Below are the code and all the weights of a small trained network. Each question names an input and a class and asks about switching units off, where a switched-off unit gives its printed mean instead of its output.

import numpy as np


def w(rows, s, z=0):
    codes = np.array(rows[::2]) - 128.0
    scale = np.full(codes.shape[1], s)
    scale[-1] = z or s
    return codes * scale


def norm(h):
    return h / np.sqrt((h * h).mean(-1, keepdims=True) + 1e-5)


def f(y):
    return np.maximum(y, 0)


def log_softmax(a):
    a = a - a.max(-1, keepdims=True)
    return a - np.log(np.exp(a).sum(-1, keepdims=True))


def net(x, mask):
    res = np.array(x, float).reshape(1, 4) / 4 @ E
    u = 0
    for l in range(2):
        y = f(norm(res) @ A[l][:, :-1].T + A[l][:, -1])
        res = res + np.where(mask[u : u + 6], y, B[l][:, -1]) @ B[l][:, :-1]
        u += 6
    return log_softmax(norm(res)[-1] @ U[:, :-1].T + U[:, -1])


A, B = {}, {}
E = w([
[183,203,148,129,93,203,194,203,65],'x0',
[89,131,200,124,101,72,210,78,80],'x1',
[94,108,98,54,89,84,152,190,121],'x2',
[69,187,144,1,250,187,162,92,162],'x3',
],0.0092)
A[0] = w([
[153,105,121,219,89,90,141,168,154,112],'0.n1',
[170,180,202,254,186,185,100,14,114,2],'0.n2',
[127,167,185,112,120,84,184,64,85,33],'0.n3',
[96,136,99,45,56,61,118,200,117,17],'0.n4',
[87,46,105,34,129,116,164,177,78,89],'0.n5',
[62,176,239,166,88,52,156,87,83,50],'0.n6',
],0.0095,0.0086)
B[0] = w([
[75,136,113,129,140,182,147,96,85,253],'0.n1',
[110,127,127,156,107,102,193,176,247,249],'0.n2',
[119,82,175,110,136,149,148,146,103,179],'0.n3',
[133,117,116,184,116,132,203,144,242,186],'0.n4',
[137,136,172,177,130,159,139,106,205,211],'0.n5',
[196,32,126,67,131,146,123,149,123,218],'0.n6',
],0.013,0.0055)
A[1] = w([
[173,73,139,249,57,67,93,167,92,101],'1.n1',
[184,135,49,146,154,188,41,185,177,44],'1.n2',
[97,58,118,114,135,43,69,29,188,120],'1.n3',
[105,191,182,69,183,143,124,113,160,82],'1.n4',
[235,205,168,120,117,168,196,196,98,3],'1.n5',
[141,92,153,123,110,219,133,135,129,174],'1.n6',
],0.011,0.0047)
B[1] = w([
[123,169,81,38,203,125,170,87,147,229],'1.n1',
[138,41,205,82,93,97,190,129,110,243],'1.n2',
[134,202,169,152,107,121,99,185,93,255],'1.n3',
[151,103,22,153,97,136,167,98,80,225],'1.n4',
[92,154,155,147,140,9,75,129,136,209],'1.n5',
[119,128,113,157,123,190,28,121,139,251],'1.n6',
],0.014,0.0077)
U = w([
[108,138,111,145,141,111,182,146,249,187],'0',
[103,147,25,90,166,144,137,68,57,144],'1',
[143,31,199,62,140,115,116,134,90,151],'2',
[101,221,163,145,135,47,38,163,97,106],'3',
[130,92,116,238,87,169,91,153,123,238],'4',
[181,132,124,161,98,118,112,98,101,2],'5',
],0.019,0.0064)

Each question gives the input, the list of numbers given to net, and the class t.
The units are the neurons (one row each of A and B). Each row of codes is followed by its name. A weight is (code - 128) times the scale printed after its matrix; where a second scale follows, it is the last column's (A, B and U).
mask holds one flag per neuron, layer by layer. A switched-off neuron (its flag False) gives its mean, the last column of its row in B, instead of its output. The means were averaged over made-up inputs and are rounded, as every weight is.
A unit's drop is (log p(t) with every unit on - log p(t) with that unit switched off) / (log p(t) with every unit on - log p(t) with every unit switched off).
The circuit of an input: a set's keep is (log p(t) with only the set's units on - log p(t) with every unit switched off) / (log p(t) with every unit on - log p(t) with every unit switched off). Starting from all 12 units, units are removed one at a time, each time the one whose removal leaves the highest keep (on an exact tie, the one counted first), for as long as the keep stays at least 0.8.
units of the circuit, in order: the units of the circuit, biggest drop first
top k neurons: the k neurons with the biggest drops, biggest first
k most important neurons of layer l: the k neurons of layer l with the biggest drops, biggest first
drop of u: that unit's drop, to one decimal
input [-4,8,-6,-7], class 2: top neuron	(0.n6)
input [-2,2,-7,-7], class 0: top 3 neurons	(0.n2 1.n1 1.n4)
input [-5,-7,3,6], class 2: top 2 neurons	(1.n2 0.n1)
input [-3,8,-7,5], class 2: 4 most important neurons of layer 0	(0.n6 0.n3 0.n4 0.n5)
input [5,-2,2,4], class 3: top 2 neurons	(1.n5 0.n1)
input [-4,-3,0,4], class 1: 2 most important neurons of layer 0	(0.n6 0.n2)
input [2,-2,2,3], class 4: top 2 neurons	(1.n1 0.n5)
input [-7,3,-6,5], class 3: top 2 neurons	(1.n3 0.n4)
input [-6,7,-3,5], class 2: 3 most important neurons of layer 0	(0.n6 0.n3 0.n1)
input [7,0,6,-8], class 1: 2 most important neurons of layer 0	(0.n2 0.n1)
input [-2,1,-2,3], class 4: top 3 neurons	(1.n1 1.n4 1.n3)
input [6,4,-2,4], class 3: 2 most important neurons of layer 1	(1.n5 1.n2)
input [-5,1,-5,-4], class 0: top 4 neurons	(0.n2 1.n1 1.n5 1.n6)
input [1,-8,6,-2], class 2: top 2 neurons	(1.n2 0.n2)
input [3,-2,3,-8], class 1: units of the circuit, in order	(1.n1)
input [0,6,-5,-7], class 1: 2 most important neurons of layer 1	(1.n1 1.n2)
input [0,8,8,-4], class 0: 2 most important neurons of layer 0	(0.n4 0.n5)
input [3,-2,-7,-8], class 1: top 2 neurons	(1.n1 0.n1)
input [-7,-7,-6,6], class 2: top 2 neurons	(1.n2 0.n1)
input [1,-2,-7,-5], class 0: most important neuron of layer 0	(0.n2)
input [8,-1,-6,7], class 3: 2 most important neurons of layer 1	(1.n5 1.n1)
input [-7,-1,4,8], class 1: top 2 neurons	(1.n4 0.n2)
input [7,2,6,-1], class 3: 3 most important neurons of layer 1	(1.n5 1.n2 1.n4)
input [1,8,4,-6], class 2: 2 most important neurons of layer 0	(0.n6 0.n3)
input [-5,7,-7,-3], class 0: top 3 neurons	(0.n2 1.n2 1.n1)
input [-2,-4,1,-8], class 1: drop of 1.n3	0.0
